[5877 7310 4360 8902 2113 3314 4693]	4693
[184   7 246 224 166]	166
[232  50  84 165]	165
[6 6 7 7 5 5 2]	2
[ 28  17 -43 -21 -39]	-39
[4589 3062 8713 2943 4265 7168 4718]	4718
---
Input: -0.2,1.6,0.1,-1.3
Output: 0.1

Input:
144.7,-183.5,130.2,161.9
-51.5,-119.9,125.5,141.5
Output: 130.2

Input: -0.114,0.102,0.011,0.165
Output: 0.011

Input: -0.058,0.151,-0.118,-0.127
Output: -0.118

Input: -1.030,-0.830,-0.467,0.985
Output: -0.467

Input: 9.7,-5.3,-3.7,-12.4
Output: -3.7

Input:
0.059,0.100,-0.131,0.090
-0.023,-0.057,0.120,0.016
0.082,-0.123,-0.018,0.220
Output: -0.131
---
[636, 487, 980, 91] --> 487
[20, 26, -39, 42] --> 20
[235, 89, 48, 109] --> 89
[-34, 29, 41, 32] --> 29
[33, 59, 2, 79] --> 33
[-718, -641, -613, 634] --> -641
---
((469, 297, 933, 484, 831, 282, 489), (393, 383, 370, 384, 384, 389, 410), (223, 253, 598, 703, 167, 213, 27)) -> 393
((51, 52, 55, 62, 58, 60), (55, 92, 48, 30, 24, 26)) -> 55
((44, 11, -20, -33), (21, 49, -12, 37)) -> 21
((96, 79, 76, 41, 23), (70, 85, 50, 11, 92)) -> 70
((-5, 4, 3, 35, -44), (-20, -15, 11, -21, -21), (-34, -12, -19, -24, -1)) -> -20
((2195, 2800, 7714, 7487, 5463), (3410, 6529, 1995, 7782, 7569), (3767, 3354, 3567, 6175, 6714)) -> 3410
((34, 13, 50, 60, 65), (3, 6, 75, 43, 64)) -> 3
---
[1, 2, 8, 3, 1]	1

[[3, -39, -16, 8, -13, 22],
 [4, -37, -13, 7, -16, 33],
 [-7, -36, 19, 25, 17, 4]]	3

[[-535, -598, -648, -661, -883, -857, -763],
 [-325, 564, -605, 476, -867, -269, -617],
 [-661, -616, -781, -348, -862, -891, -446]]	-535

[[0, -6, -1, -11, 16],
 [16, -2, -7, -20, 7],
 [27, 22, 2, 12, -31]]	0

[[770, 461, 590, 880, 754, 395],
 [628, 786, 48, 392, 390, 556],
 [776, 451, 600, 888, 760, 386]]	770

[6653, 2753, 4274, 8090, 5240, 4761, 4025]	6653

[[4, 4, 7, 6, 3],
 [2, 7, 2, 3, 4]]	4

[[-200, -169, 292, -31, 413, 26, -563],
 [122, -698, 399, 502, 513, -370, 734]]	-200

[5, 25, -7, -2, -30, 32, 31]	5

[967, 801, -627, -508, 526, -61]	967
---
48, -22, -8, 31, -55
68, -17, 18, 37, -24
3, 83, 17, 71, 12
-> 17

-26, -104, 25, -7
-30, 0, -18, 64
10, 12, 71, -107
-> 12

17, -26, -13, -26, -38, -41
19, -28, -13, -26, -41, -41
19, -47, -37, -79, -54, -96
-> -79

16, -9, 45, -21, -77, 7
-6, -24, -88, 30, 82, -26
-3, -56, -80, 23, -4, 71
-> 23

17, 73, -42, -102, -44, 47
-26, -81, 40, 80, 35, -67
-18, 21, 62, -34, 40, -63
-> -34

71, -46, 46, -3
31, -83, 39, 3
16, -96, 37, 5
-> -96

-23, 79, 92, -73, 1, 46, -64
-10, -83, 51, 38, -5, -35, -18
-44, -11, -109, 63, 27, -3, -51
-> 27

-82, 54, 59, 76
20, 20, 68, 56
-84, 63, 53, 79
-> 63
---
Input:
62	-47	28	78	39	-54	105
18	-49	10	-53	-33	67	-46
-96	-102	-81	108	-79	67	-69
Output: -54

Input:
48	-29	-6	48	-12	102
27	8	1	27	-22	43
53	-12	-2	53	-28	97
Output: -12

Input:
-80	-83	-85	84	-70	-49	79
-60	81	85	-85	-71	87	-86
84	7	60	-11	78	-84	85
Output: -49

Input:
-61	-10	45	-26	-34	34
86	5	-58	-37	39	3
-83	-18	44	76	-22	2
Output: -34

Input:
-10	0	-4	-14	4
-15	11	-9	-50	3
8	-5	3	-86	0
Output: -14

Input:
-26	-58	-25	104
69	78	-70	-36
-83	48	-38	-19
Output: -25

Input:
16	14	79	-17	-24
39	-22	-2	12	-91
30	16	20	32	-65
Output: -17

Input:
-25	5	54	-92	-76
11	104	-14	-30	-13
36	51	7	-15	-36
Output: -92
---
[[55 18 35 62 24]
 [56 39 68 64 48]
 [58 46 90 27 24]] -> 56

[[6186 6339 6207 4159]
 [6067 3175 5709 7878]] -> 6067

[[ -4 -10 -42  -3]
 [ 27 -44 -23   4]
 [ -1 -36 -38  -9]] -> 27

[[9 4 2 6 5 2 3]
 [1 8 6 5 6 7 8]] -> 1

[[209 186 150 149]
 [ 73 141  62 143]] -> 73

[[ 395 -198 -359 -489  123]
 [-351  -39  111 -121 -844]
 [-654  928 -235  140 -253]] -> -351

[[-418   68  935  441 -678 -245  161]
 [-627  787  682 -709 -175  238  555]
 [ -43 -498 -540  403   26 -697   -2]] -> -627

[[8 2 6 6 5]
 [3 8 4 5 6]
 [5 6 6 4 7]] -> 3
---
-22, 52, -54, 58, -94, -20, 113 Out: -94
4, -23, 26, -38, -88 Out: 26
41, -32, -99, 85, -39, -68 Out: 85
13, -87, -61, -23 Out: -87
81, -77, 73, 42, 87, 7 Out: 42
104, 46, -33, -31, 70 Out: -33
66, 108, -8, -72 Out: 108
20, 50, -76, -93 Out: 50
-57, -85, -5, 41 Out: -85
-66, 32, 104, -6 Out: 32
